Here is a tiny trained network, its code and every weight. The questions are about switching its units off for an input and a target symbol, where a switched-off unit gives its printed mean instead of its output.

import numpy as np


def w(rows, s, z=0):
    codes = np.array(rows[::2]) - 128.0
    scale = np.full(codes.shape[1], s)
    scale[-1] = z or s
    return codes * scale


def norm(h):
    return h / np.sqrt((h * h).mean(-1, keepdims=True) + 1e-5)


def f(y):
    return y / 2 * (1 + np.tanh(0.7978845608 * (y + 0.044715 * y**3)))


def softmax(a):
    e = np.exp(a - a.max(-1, keepdims=True))
    return e / e.sum(-1, keepdims=True)


def log_softmax(a):
    a = a - a.max(-1, keepdims=True)
    return a - np.log(np.exp(a).sum(-1, keepdims=True))


def net(x, mask):
    ids = ['αβγεθλμξπστφω'.index(c) for c in x.split()]
    T = len(ids)
    res = E[ids] + P[:T]
    q, k, v = (norm(res) @ M[0].T for M in (Q, K, V))
    z = softmax(np.where(np.tri(T) > 0, q @ k.T / 2**0.5, -1e9)) @ v
    res = res + np.where(mask[0], z, O[0][:, -1]) @ O[0][:, :-1]
    y = f(norm(res) @ A[0][:, :-1].T + A[0][:, -1])
    res = res + np.where(mask[1:13], y, B[0][:, -1]) @ B[0][:, :-1]
    return log_softmax(norm(res)[-1] @ U[:, :-1].T + U[:, -1])


Q, K, V, O, A, B = {}, {}, {}, {}, {}, {}
E = w([
[142,151,151,160],'α',
[137,142,152,156],'β',
[139,141,149,152],'γ',
[54,160,200,121],'ε',
[142,147,144,157],'θ',
[142,145,143,153],'λ',
[149,160,136,162],'μ',
[2,152,146,42],'ξ',
[244,104,116,97],'π',
[183,79,146,148],'σ',
[141,143,144,160],'τ',
[140,143,143,162],'φ',
[173,129,92,83],'ω',
],0.0073)
P = w([
[142,134,253,113],'0',
[102,110,75,131],'1',
[134,156,156,110],'2',
[103,107,78,133],'3',
[132,161,141,106],'4',
[104,103,79,137],'5',
[131,182,142,107],'6',
],0.0078)
Q[0] = w([
[217,101,200,82],'h1',
[113,3,35,156],'h1',
],0.0062)
K[0] = w([
[152,142,128,254],'h1',
[185,87,106,85],'h1',
],0.01)
V[0] = w([
[46,193,114,20],'h1',
[4,163,189,216],'h1',
],0.0032)
O[0] = w([
[14,254,82,56,120],'h1',
[58,120,227,110,255],'h1',
],0.005,0.00097)
A[0] = w([
[89,105,186,149,193],'n1',
[141,121,180,2,185],'n2',
[104,143,152,149,29],'n3',
[108,172,98,178,120],'n4',
[108,83,52,97,155],'n5',
[111,122,212,65,65],'n6',
[131,75,106,117,173],'n7',
[116,135,202,60,13],'n8',
[71,135,208,149,112],'n9',
[239,175,164,98,246],'n10',
[4,175,106,119,3],'n11',
[112,159,132,169,102],'n12',
],0.0078,0.0018)
B[0] = w([
[174,183,119,84,173],'n1',
[203,105,186,233,202],'n2',
[145,115,125,142,129],'n3',
[162,112,181,52,160],'n4',
[163,182,165,123,152],'n5',
[229,122,114,149,186],'n6',
[106,157,155,109,133],'n7',
[254,49,106,121,174],'n8',
[195,188,132,198,195],'n9',
[36,206,189,158,253],'n10',
[122,75,85,198,189],'n11',
[152,108,150,102,148],'n12',
],0.0047,0.0044)
U = w([
[211,145,207,161,209],'α',
[91,204,164,159,119],'β',
[57,215,149,100,41],'γ',
[95,106,88,222,70],'ε',
[114,89,165,71,44],'θ',
[68,119,164,27,90],'λ',
[180,41,147,40,119],'μ',
[2,121,59,134,211],'ξ',
[212,125,49,135,82],'π',
[163,5,80,177,141],'σ',
[80,94,161,106,46],'τ',
[85,66,157,148,3],'φ',
[131,189,43,25,138],'ω',
],0.014,0.004)

Each question gives the input, a string of symbols that net reads in full, and the target symbol t.
The units are the heads (2 rows each of Q, K, V and O) and the neurons (one row each of A and B). Each row of codes is followed by its name. A weight is (code - 128) times the scale printed after its matrix; where a second scale follows, it is the last column's (O, A, B and U).
mask holds one flag per unit, heads first, then neurons. A switched-off unit (its flag False) gives its mean, the last column of its rows in O or B, instead of its output. The means were averaged over made-up inputs and are rounded, as every weight is.
A unit's drop is (log p(t) with every unit on - log p(t) with that unit switched off) / (log p(t) with every unit on - log p(t) with every unit switched off).
The circuit of an input: a set's keep is (log p(t) with only the set's units on - log p(t) with every unit switched off) / (log p(t) with every unit on - log p(t) with every unit switched off). Starting from the 12 units with the biggest drops (on a tie, the unit counted first), units are removed one at a time, each time the one whose removal leaves the highest keep (on an exact tie, the one counted first), for as long as the keep stays at least 0.8.
circuit, biggest first: the units of the circuit, biggest drop first
most important unit: the unit with the biggest drop
k most important neurons: the k neurons with the biggest drops, biggest first
drop of u: that unit's drop, to one decimal
input ξ λ ω γ, target ω: circuit, biggest first => [h1 n2]
input ξ μ θ β, target ξ: most important unit => n2
input ξ π β τ, target π: 2 most important neurons => [n10 n5]
input ω μ ξ γ, target ξ: 2 most important neurons => [n2 n8]
input μ μ λ μ σ α, target σ: circuit, biggest first => [n10 n9]
input φ μ λ γ, target γ: 4 most important neurons => [n8 n6 n2 n11]
input μ θ α π μ θ, target π: circuit, biggest first => [h1 n2]
input μ τ ω μ ω τ, target ω: circuit, biggest first => [h1 n2 n4]
input μ μ σ β, target σ: 3 most important neurons => [n10 n9 n2]
input ε μ π μ, target π: circuit, biggest first => [n10 n2]
input μ φ α β, target β: circuit, biggest first => [n8 h1 n2 n1]
input α π ω φ, target ω: circuit, biggest first => [h1 n2 n11 n9]
input μ θ π ω γ γ, target ω: 2 most important neurons => [n2 n11]
input λ ξ σ φ σ φ, target σ: most important unit => n10
input λ λ γ β, target β: 4 most important neurons => [n8 n6 n2 n1]
input μ μ σ ε ξ, target α: 2 most important neurons => [n2 n8]
input σ ξ α θ, target ξ: 2 most important neurons => [n2 n8]
input μ ξ λ ω λ λ, target ω: circuit, biggest first => [h1 n2 n4]
input γ μ ξ ω ε, target α: 2 most important neurons => [n8 n10]
input σ μ λ τ, target σ: 4 most important neurons => [n10 n9 n2 n6]
input θ ξ ξ φ, target ξ: 2 most important neurons => [n11 n2]
input μ ξ β ξ θ ε, target ε: circuit, biggest first => [n11]
input φ μ π λ, target π: 4 most important neurons => [n10 n5 n11 n2]
input φ π γ φ τ μ, target π: 3 most important neurons => [n10 n11 n2]
input π μ λ σ γ α ξ, target α: drop of h1 => 0.0
